Below are the code and all the weights of a small trained network. Each question names an input and a class and asks about switching units off, where a switched-off unit gives its printed mean instead of its output.

import numpy as np


def w(rows, s, z=0):
    codes = np.array(rows[::2]) - 128.0
    scale = np.full(codes.shape[1], s)
    scale[-1] = z or s
    return codes * scale


def f(y):
    return np.maximum(y, 0)


def log_softmax(a):
    a = a - a.max(-1, keepdims=True)
    return a - np.log(np.exp(a).sum(-1, keepdims=True))


def net(x, mask):
    res = np.array(x, float).reshape(1, 4) / 4 @ E
    y = f(res @ A[0][:, :-1].T + A[0][:, -1])
    res = res + np.where(mask, y, B[0][:, -1]) @ B[0][:, :-1]
    return log_softmax(res[-1] @ U[:, :-1].T + U[:, -1])


A, B = {}, {}
E = w([
[219,184,67,56,145,141,26,178],'x0',
[37,147,68,159,2,151,65,113],'x1',
[182,82,151,56,80,210,157,47],'x2',
[119,3,59,175,205,210,68,91],'x3',
],0.0095)
A[0] = w([
[88,136,118,208,182,1,69,168,74],'neuron 1',
[143,212,173,90,83,77,154,176,78],'neuron 2',
[95,151,77,89,86,179,112,172,165],'neuron 3',
[73,147,87,100,161,132,149,167,149],'neuron 4',
[107,92,92,176,169,24,142,250,80],'neuron 5',
[153,93,187,107,90,163,147,65,104],'neuron 6',
[40,6,106,176,213,203,60,140,131],'neuron 7',
[146,130,170,85,117,249,178,112,79],'neuron 8',
[37,75,187,188,122,133,242,53,162],'neuron 9',
[202,151,73,42,103,163,107,76,94],'neuron 10',
[97,154,132,151,79,144,85,93,74],'neuron 11',
[112,132,144,137,76,68,216,114,103],'neuron 12',
[112,89,107,158,186,206,84,105,5],'neuron 13',
[37,169,97,122,27,167,80,137,69],'neuron 14',
[111,113,135,23,77,123,112,45,88],'neuron 15',
[50,120,150,183,54,142,113,90,54],'neuron 16',
[219,96,215,107,234,84,186,146,163],'neuron 17',
[184,243,55,38,160,142,3,146,69],'neuron 18',
[110,200,140,212,144,206,114,211,105],'neuron 19',
[105,200,163,28,63,106,175,178,139],'neuron 20',
],0.0092,0.0026)
B[0] = w([
[129,134,205,111,71,116,74,82,212],'neuron 1',
[193,120,79,178,104,141,96,111,207],'neuron 2',
[81,113,93,68,120,105,150,210,166],'neuron 3',
[71,134,160,139,90,146,81,111,152],'neuron 4',
[106,113,168,129,125,96,85,75,204],'neuron 5',
[100,108,207,128,122,119,68,88,176],'neuron 6',
[184,106,136,190,127,163,163,130,238],'neuron 7',
[100,87,194,135,133,78,85,87,177],'neuron 8',
[93,240,129,120,200,155,169,117,251],'neuron 9',
[112,153,160,104,191,115,113,77,183],'neuron 10',
[85,85,147,96,131,59,152,145,163],'neuron 11',
[155,120,97,199,178,160,163,75,193],'neuron 12',
[181,112,105,173,91,140,148,130,181],'neuron 13',
[127,85,90,116,117,56,147,162,203],'neuron 14',
[116,93,173,140,96,86,69,119,169],'neuron 15',
[90,138,94,128,128,61,139,164,197],'neuron 16',
[58,53,39,86,116,44,111,208,228],'neuron 17',
[107,254,138,174,197,127,161,140,227],'neuron 18',
[129,112,179,69,112,111,88,81,167],'neuron 19',
[173,89,95,211,96,177,126,111,212],'neuron 20',
],0.0097,0.015)
U = w([
[106,108,243,111,118,112,44,84,89],'0',
[106,218,132,139,219,133,188,145,103],'1',
[85,63,57,92,133,78,151,234,91],'2',
[249,95,96,203,112,157,160,127,95],'3',
[115,127,125,121,141,145,122,141,250],'4',
],0.014,0.012)

Each question gives the input, the list of numbers given to net, and the class t.
The units are the neurons (one row each of A and B). Each row of codes is followed by its name. A weight is (code - 128) times the scale printed after its matrix; where a second scale follows, it is the last column's (A, B and U).
mask holds one flag per neuron, in row order. A switched-off neuron (its flag False) gives its mean, the last column of its row in B, instead of its output. The means were averaged over made-up inputs and are rounded, as every weight is.
A unit's drop is (log p(t) with every unit on - log p(t) with that unit switched off) / (log p(t) with every unit on - log p(t) with every unit switched off).
The circuit of an input: a set's keep is (log p(t) with only the set's units on - log p(t) with every unit switched off) / (log p(t) with every unit on - log p(t) with every unit switched off). Starting from the 12 units with the biggest drops (on a tie, the unit counted first), units are removed one at a time, each time the one whose removal leaves the highest keep (on an exact tie, the one counted first), for as long as the keep stays at least 0.8.
units of the circuit, in order: the units of the circuit, biggest drop first
unit that matters most: the unit with the biggest drop
top k neurons: the k neurons with the biggest drops, biggest first
drop of u: that unit's drop, to one decimal
input [-5,-5,-6,8], class 3: units of the circuit, in order : neuron 7
input [-4,-2,6,-8], class 3: top 3 neurons : neuron 20; neuron 12; neuron 2
input [-6,-1,-7,7], class 0: top 4 neurons : neuron 1; neuron 5; neuron 20; neuron 18
input [2,6,-2,-7], class 3: top 4 neurons : neuron 20; neuron 17; neuron 2; neuron 12
input [-6,2,2,-5], class 1: top 2 neurons : neuron 9; neuron 7
input [-5,3,-8,8], class 0: top 2 neurons : neuron 1; neuron 5
input [4,8,5,6], class 2: top 2 neurons : neuron 3; neuron 14
input [7,1,-7,6], class 0: top 2 neurons : neuron 1; neuron 9
input [-8,-1,-8,6], class 0: top 3 neurons : neuron 1; neuron 5; neuron 18
input [-6,0,4,-8], class 3: top 2 neurons : neuron 20; neuron 2
input [6,-6,-5,-7], class 3: top 3 neurons : neuron 2; neuron 20; neuron 9
input [7,1,2,7], class 1: top 4 neurons : neuron 18; neuron 10; neuron 20; neuron 2
input [7,5,-8,3], class 0: top 4 neurons : neuron 1; neuron 9; neuron 19; neuron 5
input [-7,7,-2,-4], class 1: top 3 neurons : neuron 9; neuron 17; neuron 12
input [4,3,-3,1], class 1: units of the circuit, in order : neuron 18
input [-1,-2,6,5], class 0: top 3 neurons : neuron 8; neuron 6; neuron 20
input [8,6,6,1], class 1: drop of neuron 18 : 2.0
input [5,-8,-2,6], class 2: drop of neuron 17 : 3.0
input [-5,1,-4,8], class 3: drop of neuron 7 : 1.4
input [7,-6,-6,-8], class 3: drop of neuron 20 : 1.0
input [-8,5,1,-3], class 1: unit that matters most : neuron 9
